Each row has a name. Each piece below is followed by the name of the row it came from, unless a question asks for something else. Each question is about the rows just above it. Places in a row count from 0.

[3.338, -3.791, 2.558, 2.766, 3.672, -3.836, 3.884, 2.662, -2.744, -3.954, -3.302, 3.340, -3.757, 4.874, 3.697, -0.157, -2.983, 3.354, -3.156, 2.042, -3.052, -0.018, -3.792, 8.900, -3.025, -3.832, 2.655, -4.162] = M
[2.869, -2.975, 3.981, 2.068, 3.554, -1.974, 3.191, 2.972, -2.719, -2.048, -2.798, 3.413, -2.683, 3.743, 3.772, -0.193, -3.149, 2.690, -3.250, 3.816, -3.299, -0.202, -3.057, 7.225, -3.543, -0.258, 3.364, -2.316] = N
[4.673, -3.053, 3.489, 3.325, 3.654, -2.936, 3.619, 3.900, -3.756, -2.306, -2.842, 3.376, -2.342, 3.932, 4.232, -1.180, -3.067, 3.799, -3.680, 3.754, -2.928, 0.444, -3.104, 6.111, -2.054, -1.464, 3.482, -3.241] = T
[2.869, -2.626, 3.981, 3.869, 3.554, -1.974, 3.191, 2.972, -2.719, -2.048, -2.798, 3.413, -2.683, 3.743, 3.772, -0.193, -3.149, 2.690, -3.250, 3.816, -3.299, -0.202, -3.057, 7.225, -3.543, -0.258, 3.364, -2.316] = D
Among the named rows, does one hold [3.932, -2.342, 3.376, -2.842] next to each other, in this order?  no
tags:
[3.884] -> z330
[3.190] -> z119
[3.619] -> z699
[-3.057] -> z576
[3.191] -> z571
[3.885] -> z57
Join N by its entry at place 6:  z571

[-1.043, -4.374, -3.897, 0.877, -1.275, 5.537, 0.742] : F
[-5.917, 4.152, -0.324, 1.095, -2.534, -0.851, 2.601] : V
[-5.536, 4.406, 1.407, -0.003, -3.381, -1.255, 2.727] : P
[0.284, -4.785, -4.110, 0.691, -1.367, 4.867, -0.296] : H
[-0.126, -4.400, -5.201, 2.158, 0.171, 4.470, -0.026] : R
[-4.089, -3.013, -2.209, 1.296, -0.311, 5.471, 3.635] : Z
[-1.381, 0.774, 0.012, -1.883, -7.496, -0.818, -0.421] : Y
[-6.130, 4.541, -1.415, 1.176, -2.921, -1.181, 1.992] : J
Among the named rows, does one hold [-6.130, 4.541, -1.416, 1.176, -2.921] next to each other, in this order?  no
q: [-1.381, 0.774, 0.012, -1.883, -7.496, -0.818, -0.421]  Y

[3.549, -0.494, -3.007, -3.739, 5.124, 1.061, -5.391, 4.311, -2.171] -> S
[-1.704, 2.780, 5.612, 6.441, -3.577, 1.073, 8.256, -2.585, 4.621] -> L
[3.445, -0.599, -3.166, -3.831, 4.935, 0.913, -5.517, 4.156, -2.334] -> E
[-2.849, 3.079, 6.325, 7.313, -4.290, 1.069, 9.413, -3.161, 5.200] -> X
[-2.129, 3.079, 6.325, 7.313, -4.290, 1.069, 9.413, -3.161, 5.200] -> Q
[-0.015, -0.386, -0.680, -0.725, 0.187, -0.280, -0.881, 0.057, -0.553] -> K
[3.586, -0.466, -3.072, -3.779, 5.253, 1.043, -5.439, 4.357, -2.163] -> C
[-2.129, 3.079, 6.325, 7.313, -4.290, 1.069, 9.413, -3.161, 5.200] is in which row?  Q
Table of tags by key:
[-2.849] -> z862
[3.586] -> z58
[3.587] -> z475
[-2.129] -> z867
[-3.072] -> z259
[3.445] -> z754
[3.549] -> z83
[-0.015] -> z74
Look up the entry of C at place 0 in the table:  z58
Which row holds [-2.849, 3.079, 6.325, 7.313, -4.290, 1.069, 9.413, -3.161, 5.200]?  X
Is [-3.739, 5.124, 1.061, -5.391] printed in one of the named rows, side by side and in this order?  yes
Which row holds [-1.704, 2.780, 5.612, 6.441, -3.577, 1.073, 8.256, -2.585, 4.621]?  L

[-0.629, 0.066, -2.760, 1.117, -0.956, 0.178, -1.293, -0.403, 0.646, -1.846, 0.039, 0.984, -0.500, 0.772, -0.083, 1.473, 2.625, -0.671, -0.535, -1.569, -0.815]  W
[-0.502, 0.609, -1.302, 1.197, -1.144, 1.163, -0.961, -1.019, 0.126, 0.471, -1.422, 0.367, -1.196, 0.349, -0.985, 1.737, 1.513, 1.305, -0.736, -0.454, 0.116]  U
[-0.502, 0.609, -1.302, 1.197, -1.144, 1.163, -0.961, -1.019, 0.126, 0.471, -1.422, 0.367, -1.196, 0.349, -0.985, 1.737, 1.513, 0.495, -0.509, 0.016, -1.215]  G
[-0.502, 0.609, -1.302, 1.197, -1.144, 1.163, -0.961, -1.019, 0.126, 0.471, -1.422, 0.367, -1.196, 0.349, -0.985, 1.737, 1.513, 0.495, -0.509, 0.016, -1.215] is in which row?  G
q: [1.513, 0.495]  G
Is [-1.846, 0.039, 0.985] printed in one of the named rows, side by side and in this order?  no
q: [-1.422, 0.367, -1.196, 0.349, -0.985, 1.737, 1.513, 1.305, -0.736]  U
q: [0.984, -0.500, 0.772, -0.083, 1.473]  W
Table of tags by key:
[-1.215] -> z236
[0.016] -> z93
[0.017] -> z319
[-1.216] -> z191
[-1.214] -> z911
[-0.814] -> z511
[-0.815] -> z997
Join G by its entry at place 20:  z236

[-0.199, -0.231, -0.185, -0.271, -0.213, -0.213, -0.219, -0.199] : Nidok
[6.873, -2.448, -6.417, 5.974, 4.049, 7.808, 0.419, 2.178] : biz
[-4.260, 4.591, 8.306, -3.405, -1.586, -5.149, 1.887, 0.192] : fev
[6.130, -2.342, -5.852, 5.321, 3.578, 6.984, 0.228, 1.874] : Rud
Table of tags by key:
[0.228] -> z836
[1.887] -> z751
[-0.219] -> z855
[-0.271] -> z816
Look up the entry of Nidok at place 6 in the table:  z855
Which row holds [-4.260, 4.591, 8.306, -3.405, -1.586, -5.149, 1.887, 0.192]?  fev
Which row holds [6.873, -2.448, -6.417, 5.974, 4.049, 7.808, 0.419, 2.178]?  biz
Among the named rows, does one hold [7.808, 4.049] next to each other, in this order?  no
q: [6.984, 0.228]  Rud
q: [-0.199, -0.231, -0.185, -0.271, -0.213, -0.213, -0.219, -0.199]  Nidok

[3.608, 2.879, 2.365, 2.812, 4.390, 2.988, 4.532, 4.844, 4.193, 4.190, 2.297, 3.182, 3.431, 2.769, 3.271, 2.973, 4.201, 2.331, 3.003, 5.209, 4.790, 3.203, 6.178, 2.912, 2.124, 3.429, 4.006, 3.573, 3.211, 2.917, 1.847, 3.320, 3.942, 3.518, 4.817, 4.037]  sozu
[3.203, 3.694, 3.317, 4.060, 4.432, 2.984, 3.361, 4.981, 3.186, 2.528, 3.837, 3.087, 3.431, 2.973, 3.271, 4.201, 2.769, 4.335, 3.887, 1.849, 3.490, 4.255, 5.564, 4.011, 4.436, 3.819, 3.733, 3.489, 3.911, 3.372, 3.048, 4.091, 5.026, 3.889, 4.953, 3.208]  fala
[3.327, 2.863, 2.634, 2.924, 4.284, 5.316, 2.238, 3.603, 2.866, 3.020, 3.302, 3.217, 4.316, 3.511, 3.452, 4.552, 5.796, 4.379, 3.061, 3.713, 3.590, 2.810, 3.368, 2.204, 3.862, 4.280, 5.192, 7.707, 3.071, 4.825, 3.914, 2.673, 5.311, 3.705, 3.234, 3.677]  Gib
key -> tag
[2.912] -> z318
[3.182] -> z344
[3.183] -> z450
[6.178] -> z777
[3.181] -> z827
[3.086] -> z253
[6.177] -> z387
[3.087] -> z240
Look up the entry of sozu at place 11 in the table:  z344
Where do [3.431, 2.973, 3.271, 4.201, 2.769] appear?  fala
Does one of the named rows hold [3.590, 2.810, 3.367] side by side, in this order?  no
Where do [3.203, 3.694, 3.317, 4.060, 4.432, 2.984, 3.361, 4.981, 3.186, 2.528, 3.837, 3.087, 3.431, 2.973, 3.271, 4.201, 2.769, 4.335, 3.887, 1.849, 3.490, 4.255, 5.564, 4.011, 4.436, 3.819, 3.733, 3.489, 3.911, 3.372, 3.048, 4.091, 5.026, 3.889, 4.953, 3.208] appear?  fala
q: [3.327, 2.863, 2.634, 2.924, 4.284, 5.316, 2.238, 3.603, 2.866, 3.020, 3.302, 3.217, 4.316, 3.511, 3.452, 4.552, 5.796, 4.379, 3.061, 3.713, 3.590, 2.810, 3.368, 2.204, 3.862, 4.280, 5.192, 7.707, 3.071, 4.825, 3.914, 2.673, 5.311, 3.705, 3.234, 3.677]  Gib
Which row holds [2.124, 3.429, 4.006, 3.573, 3.211, 2.917, 1.847]?  sozu

[6.812, 5.502, 4.681, 4.734] = sut
[4.161, 5.378, 4.734, 4.681] = lezi
[5.936, -6.477, -6.726, -6.862] = ziruk
[-4.797, -6.399, -6.167, -6.098] = Duku
Which row holds [5.936, -6.477, -6.726, -6.862]?  ziruk
key -> tag
[-4.798] -> z446
[-4.797] -> z934
[-6.399] -> z600
[5.378] -> z194
[-6.477] -> z340
[-6.398] -> z414
The tag of Duku, keyed by place 1:  z600
Which row holds [4.681, 4.734]?  sut
q: [4.161, 5.378, 4.734, 4.681]  lezi

